Here is a tiny trained network, its code and every weight. The questions are about switching its units off for an input and a class, where a switched-off unit gives its printed mean instead of its output.

import numpy as np


def w(rows, s, z=0):
    codes = np.array(rows[::2]) - 128.0
    scale = np.full(codes.shape[1], s)
    scale[-1] = z or s
    return codes * scale


def f(y):
    return np.maximum(y, 0)


def log_softmax(a):
    a = a - a.max(-1, keepdims=True)
    return a - np.log(np.exp(a).sum(-1, keepdims=True))


def net(x, mask):
    res = np.array(x, float).reshape(1, 5) / 4 @ E
    y = f(res @ A[0][:, :-1].T + A[0][:, -1])
    res = res + np.where(mask, y, B[0][:, -1]) @ B[0][:, :-1]
    return log_softmax(res[-1] @ U[:, :-1].T + U[:, -1])


A, B = {}, {}
E = w([
[86,172,141,37,171,42,101],'x0',
[94,140,157,82,11,189,133],'x1',
[111,127,83,108,67,78,245],'x2',
[173,184,207,189,40,68,122],'x3',
[106,200,204,209,168,187,211],'x4',
],0.011)
A[0] = w([
[101,152,83,99,113,155,195,210],'neuron 1',
[196,192,141,64,64,70,108,205],'neuron 2',
[152,227,180,151,166,115,240,248],'neuron 3',
[238,110,135,202,125,148,24,161],'neuron 4',
[57,155,131,24,110,141,12,216],'neuron 5',
[93,176,192,52,141,108,53,113],'neuron 6',
[117,143,158,148,165,123,72,235],'neuron 7',
[162,211,116,233,171,79,138,150],'neuron 8',
[135,173,198,208,100,100,122,178],'neuron 9',
[139,38,91,69,85,44,63,184],'neuron 10',
[111,47,84,102,77,135,102,43],'neuron 11',
[91,151,105,93,211,82,133,134],'neuron 12',
[152,179,129,196,17,107,176,1],'neuron 13',
[162,153,93,152,174,55,133,226],'neuron 14',
[99,135,95,130,220,163,87,172],'neuron 15',
],0.011,0.0036)
B[0] = w([
[96,150,173,103,98,49,141,206],'neuron 1',
[114,119,61,176,176,99,194,214],'neuron 2',
[115,182,197,130,46,42,139,255],'neuron 3',
[221,184,139,193,128,89,42,224],'neuron 4',
[173,179,103,213,207,88,168,248],'neuron 5',
[155,138,131,176,176,1,108,205],'neuron 6',
[173,154,79,103,190,84,121,189],'neuron 7',
[186,87,171,114,128,55,139,212],'neuron 8',
[169,214,127,145,127,79,199,214],'neuron 9',
[147,139,71,226,173,52,165,254],'neuron 10',
[116,170,84,189,212,96,49,195],'neuron 11',
[129,34,88,6,89,86,128,214],'neuron 12',
[61,104,81,91,172,199,219,226],'neuron 13',
[89,71,170,85,150,59,91,202],'neuron 14',
[90,57,41,72,206,138,157,226],'neuron 15',
],0.0094,0.014)
U = w([
[72,133,139,136,94,107,112,55],'0',
[157,177,137,199,67,193,144,20],'1',
[122,84,146,61,103,82,130,3],'2',
[154,150,150,170,143,22,139,229],'3',
[87,89,90,116,157,157,217,181],'4',
[165,129,153,132,180,253,53,102],'5',
[110,191,205,151,21,128,210,97],'6',
[180,154,107,181,69,178,64,56],'7',
],0.012,0.0036)

Each question gives the input, the list of numbers given to net, and the class t.
The units are the neurons (one row each of A and B). Each row of codes is followed by its name. A weight is (code - 128) times the scale printed after its matrix; where a second scale follows, it is the last column's (A, B and U).
mask holds one flag per neuron, in row order. A switched-off neuron (its flag False) gives its mean, the last column of its row in B, instead of its output. The means were averaged over made-up inputs and are rounded, as every weight is.
A unit's drop is (log p(t) with every unit on - log p(t) with that unit switched off) / (log p(t) with every unit on - log p(t) with every unit switched off).
The circuit of an input: a set's keep is (log p(t) with only the set's units on - log p(t) with every unit switched off) / (log p(t) with every unit on - log p(t) with every unit switched off). Starting from the 12 units with the biggest drops (on a tie, the unit counted first), units are removed one at a time, each time the one whose removal leaves the highest keep (on an exact tie, the one counted first), for as long as the keep stays at least 0.8.
units of the circuit, in order: the units of the circuit, biggest drop first
k most important neurons: the k neurons with the biggest drops, biggest first
drop when u is switched off: that unit's drop, to one decimal
input [-3,-4,-6,-7,0], class 4: units of the circuit, in order	[neuron 15]
input [6,-3,1,-4,0], class 2: 2 most important neurons	[neuron 12; neuron 4]
input [-4,0,-2,-6,-2], class 4: 3 most important neurons	[neuron 15; neuron 3; neuron 6]
input [7,-2,-6,-7,7], class 4: 3 most important neurons	[neuron 15; neuron 4; neuron 12]
input [-5,-7,1,-6,-3], class 4: 2 most important neurons	[neuron 15; neuron 3]
input [-3,8,1,-3,1], class 4: 2 most important neurons	[neuron 3; neuron 4]
input [4,-5,1,-8,2], class 2: 2 most important neurons	[neuron 12; neuron 13]
input [-5,7,-1,8,4], class 6: drop when neuron 6 is switched off	0.0
input [-6,4,-1,-7,0], class 4: drop when neuron 4 is switched off	0.5
input [4,8,-1,7,3], class 6: drop when neuron 6 is switched off	-0.1
